Here is a tiny trained network, its code and every weight. The questions are about switching its units off for an input and a target symbol, where a switched-off unit gives its printed mean instead of its output.

import numpy as np


def w(rows, s, z=0):
    codes = np.array(rows[::2]) - 128.0
    scale = np.full(codes.shape[1], s)
    scale[-1] = z or s
    return codes * scale


def norm(h):
    return h / np.sqrt((h * h).mean(-1, keepdims=True) + 1e-5)


def f(y):
    return np.maximum(y, 0)


def softmax(a):
    e = np.exp(a - a.max(-1, keepdims=True))
    return e / e.sum(-1, keepdims=True)


def log_softmax(a):
    a = a - a.max(-1, keepdims=True)
    return a - np.log(np.exp(a).sum(-1, keepdims=True))


def net(x, mask):
    ids = ['βγδεηθλμπστφψω'.index(c) for c in x.split()]
    T = len(ids)
    res = E[ids] + P[:T]
    u = 0
    for l in range(2):
        r = norm(res)
        for j in range(2):
            rows = slice(4 * j, 4 * j + 4)
            q, k, v = (r @ M[l][rows].T for M in (Q, K, V))
            z = softmax(np.where(np.tri(T) > 0, q @ k.T / 4**0.5, -1e9)) @ v
            o = O[l][rows]
            res = res + np.where(mask[u + j], z, o[:, -1]) @ o[:, :-1]
        u += 2
        y = f(norm(res) @ A[l][:, :-1].T + A[l][:, -1])
        res = res + np.where(mask[u : u + 4], y, B[l][:, -1]) @ B[l][:, :-1]
        u += 4
    return log_softmax(norm(res)[-1] @ U[:, :-1].T + U[:, -1])


Q, K, V, O, A, B = {}, {}, {}, {}, {}, {}
E = w([
[166,71,118,70,160,154,118,212,102,87,160],'β',
[136,178,132,112,182,84,158,155,104,108,146],'γ',
[119,107,216,191,155,115,116,162,81,142,150],'δ',
[132,191,121,155,89,219,126,119,137,98,90],'ε',
[138,167,126,135,188,43,106,130,140,79,80],'η',
[133,174,157,124,155,99,107,137,75,102,88],'θ',
[127,38,107,115,70,105,170,104,156,134,118],'λ',
[118,115,43,167,133,125,107,140,84,150,132],'μ',
[99,147,105,143,187,183,85,94,151,143,133],'π',
[153,155,105,195,126,114,116,106,189,62,134],'σ',
[107,156,56,158,157,91,161,163,153,152,114],'τ',
[48,109,142,149,167,140,160,95,115,97,45],'φ',
[114,55,151,120,81,95,110,253,164,134,134],'ψ',
[152,113,85,106,20,40,188,108,91,158,107],'ω',
],0.026)
P = w([
[195,98,153,248,211,32,127,155,104,255,41],'0',
[144,107,143,180,136,51,151,110,94,202,141],'1',
[112,127,111,178,126,110,149,112,117,129,154],'2',
[60,142,100,125,110,131,147,107,111,123,174],'3',
[35,144,81,98,97,153,134,117,121,82,194],'4',
[21,141,58,68,65,193,123,118,116,42,218],'5',
[33,132,9,89,48,192,158,103,150,17,210],'6',
],0.0082)
Q[0] = w([
[62,48,146,134,102,133,207,106,158,99,106],'0.h0',
[90,147,1,80,147,168,127,136,200,80,135],'0.h0',
[148,221,94,87,113,137,167,176,184,122,73],'0.h0',
[62,103,191,171,98,110,174,150,65,190,94],'0.h0',
[206,125,239,148,123,65,132,98,112,124,68],'0.h1',
[103,133,254,154,144,125,76,155,154,165,146],'0.h1',
[101,75,121,159,145,141,196,101,98,147,146],'0.h1',
[90,185,66,96,172,99,126,112,68,43,134],'0.h1',
],0.0091)
K[0] = w([
[139,138,139,103,125,255,127,106,173,175,137],'0.h0',
[94,154,71,54,119,136,125,88,124,62,124],'0.h0',
[139,91,90,105,157,110,105,75,106,97,120],'0.h0',
[153,123,213,186,144,151,117,108,152,146,152],'0.h0',
[149,130,190,173,159,129,118,155,106,212,103],'0.h1',
[121,107,199,217,124,117,126,217,109,155,134],'0.h1',
[140,152,159,122,126,153,115,80,133,126,140],'0.h1',
[85,164,103,75,167,124,162,94,67,87,117],'0.h1',
],0.012)
V[0] = w([
[143,190,172,107,87,124,34,144,129,52,50],'0.h0',
[131,71,104,123,190,75,177,149,170,106,154],'0.h0',
[113,186,177,150,103,126,203,177,241,149,140],'0.h0',
[162,67,143,119,195,179,74,76,212,187,109],'0.h0',
[155,190,98,79,205,177,146,152,2,212,53],'0.h1',
[86,145,143,88,194,159,104,107,119,134,207],'0.h1',
[163,135,119,129,112,239,177,137,146,188,129],'0.h1',
[168,109,134,144,184,142,200,82,147,63,139],'0.h1',
],0.0084)
O[0] = w([
[140,171,123,75,190,24,153,160,139,115,105,16],'0.h0',
[173,140,135,196,72,240,103,142,75,180,92,223],'0.h0',
[100,214,114,115,82,149,1,216,97,113,93,74],'0.h0',
[173,47,74,193,118,94,83,100,92,63,126,57],'0.h0',
[210,160,172,134,121,156,167,144,204,103,177,176],'0.h1',
[225,81,93,199,73,126,188,243,86,35,107,125],'0.h1',
[174,83,139,119,84,67,59,180,188,113,167,2],'0.h1',
[167,124,99,80,89,161,99,55,63,131,171,157],'0.h1',
],0.0086,0.0034)
A[0] = w([
[117,125,138,94,75,114,149,91,119,72,73,78],'0.n0',
[116,135,141,158,145,169,150,122,228,149,140,2],'0.n1',
[143,169,197,96,199,140,172,123,2,152,92,175],'0.n2',
[137,155,98,151,158,142,54,161,136,90,252,190],'0.n3',
],0.0091,0.0053)
B[0] = w([
[115,62,160,88,160,56,74,153,156,96,174,162],'0.n0',
[96,52,156,140,136,123,142,82,143,81,170,153],'0.n1',
[159,173,148,131,75,124,199,116,64,105,6,255],'0.n2',
[109,198,91,99,71,96,146,110,172,147,136,212],'0.n3',
],0.013,0.0073)
Q[1] = w([
[81,67,123,103,57,150,118,107,120,77,184],'1.h0',
[167,107,223,129,171,150,15,98,59,140,201],'1.h0',
[178,124,216,81,137,120,126,166,144,135,73],'1.h0',
[155,181,65,83,130,229,87,163,205,110,255],'1.h0',
[196,74,226,61,213,116,44,191,73,199,133],'1.h1',
[192,179,206,167,192,124,88,177,149,112,142],'1.h1',
[87,113,93,103,70,77,153,187,92,221,156],'1.h1',
[58,76,103,144,39,125,98,155,181,117,129],'1.h1',
],0.008)
K[1] = w([
[116,165,52,105,111,106,141,124,138,118,87],'1.h0',
[175,109,139,175,166,68,103,149,153,254,141],'1.h0',
[198,166,175,206,123,119,133,70,159,159,135],'1.h0',
[49,89,114,155,145,154,177,163,114,107,163],'1.h0',
[244,102,142,146,226,120,42,67,247,234,68],'1.h1',
[219,186,91,150,192,154,88,163,144,196,113],'1.h1',
[109,167,162,107,64,102,92,102,167,84,115],'1.h1',
[53,45,112,104,74,122,132,190,144,99,138],'1.h1',
],0.0079)
V[1] = w([
[60,55,155,99,51,105,132,195,122,171,198],'1.h0',
[104,158,98,100,20,138,131,122,175,228,168],'1.h0',
[91,165,52,222,254,57,190,157,81,222,141],'1.h0',
[123,154,156,114,73,25,109,133,83,154,154],'1.h0',
[63,176,171,221,171,155,84,115,163,160,140],'1.h1',
[99,184,90,179,171,94,112,168,22,90,156],'1.h1',
[9,41,51,89,178,182,123,187,189,101,51],'1.h1',
[110,79,230,183,117,157,152,211,29,94,91],'1.h1',
],0.0072)
O[1] = w([
[168,134,217,169,68,135,159,103,226,254,167,3],'1.h0',
[231,53,176,91,141,103,119,227,169,130,55,197],'1.h0',
[104,126,206,85,16,155,54,112,208,23,58,178],'1.h0',
[108,144,140,121,81,187,205,126,92,189,158,105],'1.h0',
[90,172,87,68,57,86,206,138,132,40,194,97],'1.h1',
[118,58,233,101,147,130,236,232,142,91,176,136],'1.h1',
[192,140,172,187,47,116,120,31,64,125,121,126],'1.h1',
[123,191,226,135,79,85,131,169,132,161,245,228],'1.h1',
],0.0078,0.004)
A[1] = w([
[150,182,135,170,129,137,169,113,148,92,82,141],'1.n0',
[154,22,191,115,165,6,79,135,130,130,151,3],'1.n1',
[128,126,167,91,107,56,99,133,138,190,80,9],'1.n2',
[174,109,145,67,102,186,109,152,116,132,98,122],'1.n3',
],0.012,0.0045)
B[1] = w([
[191,88,168,161,190,157,174,138,100,151,90,255],'1.n0',
[92,26,230,83,138,212,249,133,47,106,139,167],'1.n1',
[133,140,52,60,173,67,132,138,135,109,193,161],'1.n2',
[85,128,130,124,138,107,59,68,163,94,138,172],'1.n3',
],0.013,0.0082)
U = w([
[140,193,100,108,132,146,166,63,90,129,209,117],'β',
[110,119,121,101,169,240,139,196,154,149,128,75],'γ',
[231,84,45,159,105,83,121,169,114,92,108,86],'δ',
[185,151,188,165,154,127,160,115,73,165,42,121],'ε',
[65,117,88,77,91,136,100,108,68,89,63,46],'η',
[101,130,154,111,89,76,121,190,165,140,175,254],'θ',
[134,135,148,104,58,167,80,155,188,96,56,98],'λ',
[70,111,172,75,194,183,117,109,185,196,90,119],'μ',
[180,159,74,60,135,11,133,115,160,179,110,214],'π',
[218,176,165,104,36,87,189,108,139,147,112,136],'σ',
[77,84,143,59,240,75,191,139,169,119,148,83],'τ',
[175,111,151,142,218,134,101,127,113,231,168,199],'φ',
[152,129,130,113,100,142,59,61,100,213,86,179],'ψ',
[125,2,203,131,132,171,167,86,171,101,143,65],'ω',
],0.0097,0.0045)

Each question gives the input, a string of symbols that net reads in full, and the target symbol t.
The units are the heads (4 rows each of Q, K, V and O) and the neurons (one row each of A and B). Each row of codes is followed by its name. A weight is (code - 128) times the scale printed after its matrix; where a second scale follows, it is the last column's (O, A, B and U).
mask holds one flag per unit, layer by layer, with each layer's heads first. A switched-off unit (its flag False) gives its mean, the last column of its rows in O or B, instead of its output. The means were averaged over made-up inputs and are rounded, as every weight is.
A unit's drop is (log p(t) with every unit on - log p(t) with that unit switched off) / (log p(t) with every unit on - log p(t) with every unit switched off).
The circuit of an input: a set's keep is (log p(t) with only the set's units on - log p(t) with every unit switched off) / (log p(t) with every unit on - log p(t) with every unit switched off). Starting from all 12 units, units are removed one at a time, each time the one whose removal leaves the highest keep (on an exact tie, the one counted first), for as long as the keep stays at least 0.8.
circuit, biggest first: the units of the circuit, biggest drop first
most important unit: the unit with the biggest drop
top k neurons: the k neurons with the biggest drops, biggest first
heads that matter: for each layer, one digit per head in row order, 1 if its drop is at least 0.15 and else 0, layers parted by /
input τ μ π τ π μ τ, target ω: circuit, biggest first -> [0.h0 0.n2 1.h0]
input γ λ θ π, target τ: heads that matter -> 10 / 00
input δ σ ε, target η: most important unit -> 0.h1
input φ δ λ μ π μ π, target ω: heads that matter -> 10 / 00
input λ π ω β β γ, target ε: circuit, biggest first -> [0.n2 1.h1]
input ε σ φ γ ψ, target τ: circuit, biggest first -> [0.h0 1.n1]
input ψ τ θ μ ω, target π: top 3 neurons -> [1.n2 0.n0 1.n1]
input γ λ σ τ τ π, target λ: heads that matter -> 00 / 10
input π φ μ, target β: circuit, biggest first -> [0.n2 0.h1 0.n3]
input π ψ λ τ, target ψ: circuit, biggest first -> [0.h1 1.h1]
input β μ π, target ω: top 2 neurons -> [0.n1 0.n2]
input σ λ μ, target ψ: heads that matter -> 00 / 00
input π η δ τ φ π τ, target δ: heads that matter -> 11 / 00
input ε π δ γ ε, target γ: heads that matter -> 00 / 10
input γ ω π τ ψ, target ω: most important unit -> 0.h0
input π τ σ, target λ: circuit, biggest first -> [0.n2 1.h0]
input λ φ ω π φ, target ω: heads that matter -> 10 / 00
input β λ δ μ, target θ: heads that matter -> 00 / 01
input π π ψ, target ω: circuit, biggest first -> [1.n1 0.h0]
input ω θ π π σ, target δ: most important unit -> 0.h1
input π ψ ψ τ, target σ: circuit, biggest first -> [0.h1 1.h1]
input ε φ φ θ π φ, target ω: heads that matter -> 11 / 01
input ψ λ δ ε, target θ: circuit, biggest first -> [0.h1 1.h1]
input τ σ ω β τ, target φ: heads that matter -> 00 / 11
input φ δ π, target θ: heads that matter -> 00 / 01
input φ π π λ π, target ψ: heads that matter -> 00 / 01
